In the rows, 128 means zero.
Each row has a class, written after it.
[ 95  99 116 125 152  77  99  83 140 142 106 121 102 143 133  87 102 119
 145 122 128 133 107 135 142 193  83 133 179  73 196 132  86 138 120 149
 104 105] -> K766
[148 124 108 173  80 115 144 131 108 110 177 110  77  94 145  94 103 121
 152 187 136 154 126  84 123  54 167 151 150 145 124  52 162 173 125 141
  97 158] -> K543
[129 150 151 141 136 150  97  95 126 170 124 104 133 120 102 142 131 140
 133  81  94 172  84 159 108 193 129 104  82  94 171 132 112 158 172  70
 132 121] -> K198
[ 74 149  63 117 145  92 108 171  97 124 137  81 106 142 147 113  76 155
 173 116 143 148 128 175 165 134 104  97 177  48 184 140 106 157  95 189
 144 114] -> K198
[165 114 109 136  84 146 156  88  75  80 164 122 115 118 174  83  95  48
 131 178 133 111 125 112 135  71 140 111 142 147 101  73 143 158 126 167
 136 131] -> K465
[146 116 107 160  81 143 151  97  79 120 172  77 118  93 156 102  88  93
 130 178 158  99 115 123 103  36 153 120 171 117 134  98 155 173 104 139
 152 123] -> K624
[107 153 172 154 121 143 102  96 136 147 124  77 157 128 101 172 122 134
 140  76  89 166  77 155 115 210  99 100  74  88 180 153  95 159 151  92
 160  92] -> K624
[155 125 133 146  70 170 149 132  74  80 179  74 107 119 181 118  97 111
 179 147 144 113  94 141 128  60 144 136 172 150 123 116 136 168 115 167
 127 120] -> K904
[144 106 143 157 131 137 109 135 164 150 112  91  88 131 143 158 132 128
 121 123 132 133 127 124 137 139  93 161 149 150 130 165  88  92 125  95
 155 105] -> K766
[149 109 156 116  80  89 115 135 171 124 151 108  78 161 140 101 128 245
 187 100 155 144 114 129 113  42 151 186 136 175 165 116  90 168 114 130
 108 103] -> K904
[154 125  86 157  88 171 155 103  59 109 169  86 114 103 164 121  98  89
 124 181 131 127 110 111 137  84 144 141 161 172  98  58 141 188 108 137
 133 146] -> K543
[ 74 136 159 128 161 122 123 158 129 124  88  83 145 100 161 101 116 128
 151 162 123  95 112 165 172 196  78 140 224 142 164 130 129 123 115 143
  97 151] -> K198
[154  80 147 163 118 148 132 137 144 156 108  81 113 144 151 144 129 121
 100 134 105 122 127 132 141 113 119 173 165 144 108 155  85  84 150 120
 139  78] -> K276
[164  89 124 151  95 180 147 119 102  85 174 105  74  94 156 102  74  83
 119 160 136 106 112 143 115  93 145 123 149 144 140 110 145 167 106 120
 141 115] -> K105
[131 127  87 132  89 132 147 125  96  87 166 115 107 125 157 108  85 101
 149 152 143 100 131 143 115  80 115 117 168 137 115  93 139 141 104 187
 113 137] -> K904
[130  75 137 112 149 186 154 128 137 165 122 210 169  91 132  62 137 107
 109  97  99  85 113 110 115 117 119 151 127 136 121 142 124 121 155  82
 105 122] -> K465
[129 132 162 107 124  94  99 145 173 116 134 129  97 165 120 127  99 169
 112 103 121  96 114 141 136  86  86 155 108 155 117 116  95 159 121 152
 138 132] -> K766
[105 110  84  81 141 123  98 136 165 130  88  94 108 141 105 111 110 136
 186 112 127 141 175  92 136  90 120 142 143  98 114  72  88 145 130 144
 122  87] -> K105
[138 106 137 116 139 164  93 160 189 124 136 152  92 155 134 113 135 133
 121  90 119 110  95 127 144 110  72 182 119 175 127 137  85 168 130 109
 139 127] -> K766
[143 115 198 120 122 118 125  97 181 132 142 118 119 136 147  81 120 190
 112 100 111 101  93 127 126 108 133 163 110 165 152 105  87 199 138  86
 132 119] -> K465
[160  72 159 143  98 112 127 162 164 153  86  49 145 143 163 178 125 112
  92 167 105 109 143 134 143 112 107 154 126 182 145 199  96 112 150  87
 175  91] -> K198
[146 128 161 114 120 119 146 134 200 118 134 120  91 175 152 101 146 202
  99 116 129 111 134 138 116 111  84 191 145 168 107 107  97 146 116 102
  77 139] -> K904
[113 111 125 102 135 144 134 155 112 147 119  74 134 151 135 121 110 123
 140 150 130 126 149 103 145  89 146 138 137 108 117 128 110 122 148 135
 140  90] -> K276
[147  96 190 117 114 160 114 124 183 131 168  93 121 140 146  97 106 185
 138  91 125  92  85 145 127  71 134 192 137 149 162 125  68 212 131  57
 120  72] -> K105
[125  91 100  73 139 132 135 129 137 117  90  90 129 138 110 121 127 115
 122 175 159 100 196 119 108 101 133 140 141 108 110 107 112  64 119 136
 110 112] -> K360
[146  93 146 153 122 145 123 108 210 159 133  70 128 147 160 164 123 147
 103 126 117 130 147 108 126 142 118 172 149 149 138 179  84  96 145  78
 142  99] -> K624
[157 113 175 130 143 172 130 129 166 128 156 141  84 121 148 108 133 169
 147  74 136  89  86 141 150 123 145 175 134 161 135 149  69 159 107  88
 166 108] -> K105
[123  96 170 134 130 126 159 122 108 146 150 189 139  65 132  90 108 142
 139  76 119  99 122 144  90 133 125 116 113  99 151 155 130 129 106 109
 109 105] -> K360
[133  90 119 137 122 132 136 131 146 138 140 227 109  92 131 111 114 117
 102  97 124 136 148 122  92 131 120  89  88 112 152 169 151 140 133 105
 125 118] -> K624
[131  88 155 164 135 146 170 124 151 148 145 189 147 106 116 104  95 149
 114  82  88 148 111 127 101 161  82 138 109 115 125 157 134 129 118  73
  71 104] -> K105
[123 112 122 118 140 118 103 137 140 149 159 192 134  69 131 161  93 155
 138  78 136 110 143 131 106 125 100 110 109 111 145 153 116 140 124 115
 117 107] -> K360
[ 84 136 118 111 168 186  95  86 153 162 133 115 178 150 115 159 139 127
 124  58  58 174  57 140 142 232 102 128  62 124 179 137  73 233 149  55
 139 134] -> K543
[156 126 129 136  96 164 162 132  57  87 200 107 114 111 170 106  92  87
 126 142 134 119 109 110 143 128 124 122 136  92 141 134 152 189 123 163
 149 117] -> K624
[151  82 132 124 128  98  97 154 193 110 112  63 107 135 140 207 149 180
  59 145 126 105 149 134 114 115  69 191 164 169 138 169 116 142 121  89
 119 121] -> K904
[154 154 193 121 111 122 121 142 139 140 150  66 114 158 163 149 146 130
 104 149 153  91 153 159 129 127 108 154 152 135 165 196 106  80 151 113
 157 100] -> K904
[110 146 145 168 125 159 123 122  80 110 163 106 153 126 165 153  78 137
 144  87 112 111  66 179 137 162 124 107 176 100 124 174 107 159 135 137
  89  75] -> K543
[132 100  70 155  85 124 128 159 132  95 149  94 117 105 128 116  84 112
 145 174 148 116 129 137  98  56 128 117 155 141 143 104 153 160 111 147
 117 132] -> K198
[140  96 145 115 135 151 122 129 159 159 117 203 130  89 142 108 135 125
 120  97 115  76 127 127  92  96 109 126 136 157 137 176 142 137 145 126
 125 153] -> K904
[124  91  97 127 144 131 133 124 161 136 121 229 120 126 124 113 134  87
 113 110 126 119 137 137 103 109 109 107 117 106 123 181 143  92 125 128
 108 138] -> K624
[152  87 101  56 138 158 118 141 119 103 100 112 112 142 133  99 119 132
 146 115 145 107 153  98 138 125 123 128 132  87 136 144  86 142 150 164
 146  71] -> K465
[124  69  72  77 127 139 125 172 137 160  73  75 112 144 137 116 123 118
 172 148 138 120 159 128 136  59 170 134 150  97 152 164  94  90 134 134
 160 101] -> K198
[145 129 178 119  95 110 127 123 190 118 166 127  88 137 159 107 116 200
 143  99 134 106  94 132 107 121 150 146  98 174 158 118 102 203 110  95
 113 127] -> K360
[147  95 133 112  80 127 159 142  82 110 160  91 115 105 168 112  88  89
 148 182 143 114 127 105 122  59 126 130 111 152 136 100 148 195 102 112
 129 111] -> K360
[159 110 115 151 100 155 147  99  55 113 168 109  92 103 172  96  94 102
 135 175 150 113 112 118 142  60 175 148 179 159 104  77 132 168 121 136
 120 124] -> K543
[140 118 151 161 143 125 123 140 126 148 144  82 101 121 161 177 147  92
 119 120 125 112 143 120 148 149  88 177 176 187  99 184 108  71 119 109
 163  79] -> K276
[166 123 142 128 139 139 121 109 136 143 102 104  94 158 162 156 154 108
  79 145 136 110 166 142 139 121  81 163 161 180  83 148 103  76 137 115
 149 123] -> K904
[116  98 149 127 153 144 123 158 132 131 140 233 150  97 129  93 109 117
 109  78 112  93 141 124 109 150  82 108 129 140 133 189 150 140 148 163
 109 103] -> K276
[160  77 134 142  77 140 145 114  98 114 148 106 127 103 163 115  67  96
 145 131 101 118 118  98 116  76 119 127 147 124 125 135 137 157 127 181
 130 116] -> K766
[149 113 119 104 122 139  99 142 126 120 178 136  91 151 137 119 117 139
 134  78 120  98  87 131 140  72 136 168 103 147 137 135  82 224 134 125
 153  94] -> K543
[100  96  98 102 143 110 136 195 175 134  70  53  98 169  96 129 140 116
 172 155 148 126 160  90 133  71  94 171 128 107 103 143  94  81 113 109
 142  77] -> K624
[164 104 162 125  99 105 139 146 179 116 138 116  89 142 142 106 113 179
 130 106 133  80 117 102 128  38 145 161 111 108 107 120  83 185 131 146
 152 105] -> K624
[143 100  64 104 106 116 125 153 175 118  90  83  86 170 126 129  87 133
 165 155 154 155 198  76 122  88 131 102 118 100 114 123  97 128 129 154
 142  73] -> K105
[ 83 148 146 144 152  85 124  99 136 158 111 107 151 133  94 162 154 142
 124  72  81 167  87 134 132 196  74 141  84 116 142 125 110 164 103  80
 149 125] -> K624
[111 155 124 129 139 164 121 103 139 173 150  86 173 131 134 169 143 149
 139  89  95 163  68 121 115 205 108 130 104 108 160 151 124 184 129  62
 112 140] -> K360
[ 94 168 134 155 155 134 114 141  60  99 164 112 130 143 116 151  70 144
 159  92 139 148  83 176 151 172  61 113 135  94 117 140  96 156 116 139
  98  65] -> K543
[130 125 170 153 132 154  97  77 103 160 106  91 144 132  89 153 145 124
 111  97  80 180  81 146 122 199 132 117  79 129 165 126 109 147 169 110
 167 108] -> K276
[148 135 116 139  88 140 142  79  90 104 161  75 136 120 158  98 112  79
 124 212 157 108 143 123 119  62 127 132 174 144 132  61 148 154 124 162
 129 167] -> K904
[127  94 147 123 136 166 125 145 198 152 135 160 103 139 130  71 131 168
 133  94 124 102  99 130 114  74 124 176 137 153 143 151 108 147 128 104
 124 133] -> K624
[100 106 144 127 160 130 145 128 146 160 145 215 138 108 119  75 107 138
 135  78 100 112 148 120 111 117 123 151 129 128 108 139 121  98 140 112
  68 119] -> K543
[156  87 145 154 123  98 111 101 159 159 107  54 123 110 147 159 159 111
 114 156 131 123 136 141 120 106  99 178 170 167 160 159 103 115 118  65
 152 110] -> K198
[113  70  79 101 120 126  94 165 163 132 103  79 112 132 130 138  72 156
 188 123 149 140 176  79 125  43 139 128 142 108 138 148  91 130 127 160
 153  81] -> K766
[162  98 152  94 133 151 113  96 171 148 153 158  74 135 191 117 104 227
  60  57 111  75  88 160 121 126 152 139 129 147 159 150  80 245 135  97
 146 141] -> K904
[ 94 133 121 117 134 107 112 135 132 102  93 128 108 131 146 100 121 135
 163 131 125 134 109 157 149 167  48 115 170 115 176 117 115 176 105 195
 111 151] -> K904
[ 69 104 152 138 175 104 100 139 166 125  94 144 105 133 126  77 114 100
 163 129 124 135 107 152 145 134  65 136 171  84 167 148 111 113 116 135
  86 131] -> K766
[119  70 105  94 100 128 105 148 151 161  78  69 114 122 140 145  92 120
 176 138 131 100 147 107 123  64 148 138 160 112 141 137  78  94 142 127
 140  73] -> K766
[116 140 134 128 129 137 113 151  60 117 124 139 119 132 132 155  65 159
 126  95 137 127  87 173 150 200  55  95 143 115 135 156 111 139 117 159
 120  79] -> K766
[148 100  85 162  93 132 153 103  84 101 176 120  92  96 136  99  68  95
 153 152 138 132 140 103 108  88 146 120 142 118 119  84 127 146 117 166
 115 107] -> K543
[155 132 205 140 155 162 103 105  73  75 110 150 143 127 143 188 141  91
 105 103 125 124  54 211 145 231  21 106 141 130 129 215 115 115 140 102
  92  70] -> K465
[110 112  85  78 128 127 107 154 138 133 112  46 124 189 122 125 103 161
 150 138 142 138 165 113 150  90 109 152 147 118 139 114  73 139 126 184
 159  77] -> K276
[ 75 118 131 108 158  87 113 163 144 115 105 123 109 113 127 122 103 140
 134 118 118 122 129 144 150 187  41 137 168  77 173 135 110 126  96 154
 101 127] -> K766
[165  97  98 157 101 113 137 115 149 153 152  83  99 151 167 126 106 118
 101 152 137 131 160 101 119 122 114 147 150 120 156 174  91 138 137 116
 143  76] -> K543
[117  95 102  61 137 114  93 142 138 130 116  78 135 148 112 149 103 137
 144 150 159  95 178 112 125  74 141 138 154  81 140 131  85 104 157 159
 123  64] -> K276
